Below is a small trained network, with its code and all its weights. Each question gives an input and a class and asks what happens when units are switched off, that is, made to give their printed mean instead of their output.

import numpy as np


def w(rows, s, z=0):
    codes = np.array(rows[::2]) - 128.0
    scale = np.full(codes.shape[1], s)
    scale[-1] = z or s
    return codes * scale


def norm(h):
    return h / np.sqrt((h * h).mean(-1, keepdims=True) + 1e-5)


def f(y):
    return np.maximum(y, 0)


def log_softmax(a):
    a = a - a.max(-1, keepdims=True)
    return a - np.log(np.exp(a).sum(-1, keepdims=True))


def net(x, mask):
    res = np.array(x, float).reshape(1, 2) / 4 @ E
    u = 0
    for l in range(4):
        y = f(norm(res) @ A[l][:, :-1].T + A[l][:, -1])
        res = res + np.where(mask[u : u + 8], y, B[l][:, -1]) @ B[l][:, :-1]
        u += 8
    return log_softmax(norm(res)[-1] @ U[:, :-1].T + U[:, -1])


A, B = {}, {}
E = w([
[145,192,182,189,72],'x0',
[110,2,210,94,43],'x1',
],0.0063)
A[0] = w([
[101,85,193,213,67,76],'0.n0',
[96,165,213,87,86,30],'0.n1',
[110,51,41,20,172,1],'0.n2',
[241,171,90,95,156,115],'0.n3',
[135,98,26,130,147,67],'0.n4',
[136,95,152,144,254,135],'0.n5',
[127,143,179,145,44,101],'0.n6',
[86,133,89,66,191,71],'0.n7',
],0.0051,0.0011)
B[0] = w([
[173,151,246,149,201,211],'0.n0',
[104,86,204,160,101,172],'0.n1',
[188,195,105,180,103,252],'0.n2',
[142,166,186,161,218,201],'0.n3',
[82,26,157,100,136,188],'0.n4',
[157,64,93,105,96,186],'0.n5',
[126,88,167,254,163,197],'0.n6',
[134,108,140,83,125,198],'0.n7',
],0.0053,0.0038)
A[1] = w([
[108,143,210,110,70,67],'1.n0',
[29,203,99,142,95,100],'1.n1',
[72,80,160,2,68,165],'1.n2',
[137,117,80,84,134,48],'1.n3',
[19,89,178,121,74,137],'1.n4',
[172,177,133,172,54,215],'1.n5',
[121,156,42,137,125,244],'1.n6',
[199,143,133,134,24,40],'1.n7',
],0.0063,0.0011)
B[1] = w([
[74,162,202,134,174,229],'1.n0',
[117,73,76,128,137,176],'1.n1',
[154,236,65,108,255,252],'1.n2',
[107,75,5,43,63,194],'1.n3',
[116,150,119,188,171,234],'1.n4',
[194,85,136,93,136,239],'1.n5',
[101,23,168,121,57,242],'1.n6',
[78,81,178,31,169,174],'1.n7',
],0.006,0.0026)
A[2] = w([
[221,147,78,117,159,179],'2.n0',
[107,144,126,121,113,89],'2.n1',
[168,116,137,157,179,82],'2.n2',
[14,105,165,89,137,207],'2.n3',
[85,179,66,148,97,140],'2.n4',
[215,144,127,151,142,254],'2.n5',
[163,100,2,67,123,95],'2.n6',
[60,62,120,95,170,208],'2.n7',
],0.0096,0.0015)
B[2] = w([
[180,136,110,99,43,233],'2.n0',
[139,179,119,148,145,128],'2.n1',
[152,108,82,188,66,198],'2.n2',
[177,203,13,134,115,165],'2.n3',
[77,56,154,132,73,148],'2.n4',
[119,43,157,77,134,203],'2.n5',
[218,182,253,24,166,254],'2.n6',
[151,223,69,105,180,211],'2.n7',
],0.0061,0.0072)
A[3] = w([
[121,115,114,206,101,252],'3.n0',
[179,164,191,137,217,179],'3.n1',
[156,133,180,151,187,182],'3.n2',
[84,113,140,165,93,106],'3.n3',
[126,163,40,125,199,147],'3.n4',
[124,155,176,2,146,94],'3.n5',
[147,120,72,142,47,114],'3.n6',
[137,81,95,132,37,195],'3.n7',
],0.007,0.0021)
B[3] = w([
[178,121,152,66,70,186],'3.n0',
[15,116,60,96,144,254],'3.n1',
[122,140,37,108,166,207],'3.n2',
[161,135,189,112,46,141],'3.n3',
[56,69,178,188,93,178],'3.n4',
[181,157,241,166,133,223],'3.n5',
[143,87,101,222,59,166],'3.n6',
[183,232,2,193,85,170],'3.n7',
],0.0062,0.0064)
U = w([
[212,194,144,13,171,156],'0',
[220,145,74,180,7,145],'1',
[105,137,119,93,66,2],'2',
[40,125,65,130,192,131],'3',
[92,61,224,192,93,175],'4',
],0.016,0.0094)

Each question gives the input, the list of numbers given to net, and the class t.
The units are the neurons (one row each of A and B). Each row of codes is followed by its name. A weight is (code - 128) times the scale printed after its matrix; where a second scale follows, it is the last column's (A, B and U).
mask holds one flag per neuron, layer by layer. A switched-off neuron (its flag False) gives its mean, the last column of its row in B, instead of its output. The means were averaged over made-up inputs and are rounded, as every weight is.
A unit's drop is (log p(t) with every unit on - log p(t) with that unit switched off) / (log p(t) with every unit on - log p(t) with every unit switched off).
The circuit of an input: a set's keep is (log p(t) with only the set's units on - log p(t) with every unit switched off) / (log p(t) with every unit on - log p(t) with every unit switched off). Starting from the 12 units with the biggest drops (on a tie, the unit counted first), units are removed one at a time, each time the one whose removal leaves the highest keep (on an exact tie, the one counted first), for as long as the keep stays at least 0.8.
units of the circuit, in order: the units of the circuit, biggest drop first
k most important neurons: the k neurons with the biggest drops, biggest first
top k neurons in layer l: the k neurons of layer l with the biggest drops, biggest first
drop when u is switched off: that unit's drop, to one decimal
input [6,-6], class 1: units of the circuit, in order => [2.n6]
input [1,3], class 4: units of the circuit, in order => [2.n0, 2.n6]
input [1,8], class 3: 2 most important neurons => [2.n6, 1.n2]
input [-4,5], class 3: 4 most important neurons => [2.n6, 1.n4, 1.n3, 0.n5]
input [2,0], class 4: 2 most important neurons => [0.n6, 2.n7]
input [2,4], class 4: 2 most important neurons => [0.n6, 0.n0]
input [2,7], class 3: top 4 neurons in layer 1 => [1.n2, 1.n0, 1.n7, 1.n6]
input [1,-3], class 1: 2 most important neurons => [0.n3, 2.n6]
input [4,0], class 4: 2 most important neurons => [0.n6, 2.n7]
input [-5,7], class 3: 2 most important neurons => [2.n6, 3.n4]
input [0,6], class 3: drop when 2.n6 is switched off => 0.1
input [5,-6], class 1: drop when 3.n0 is switched off => 0.0
input [2,-7], class 1: drop when 2.n6 is switched off => 0.3
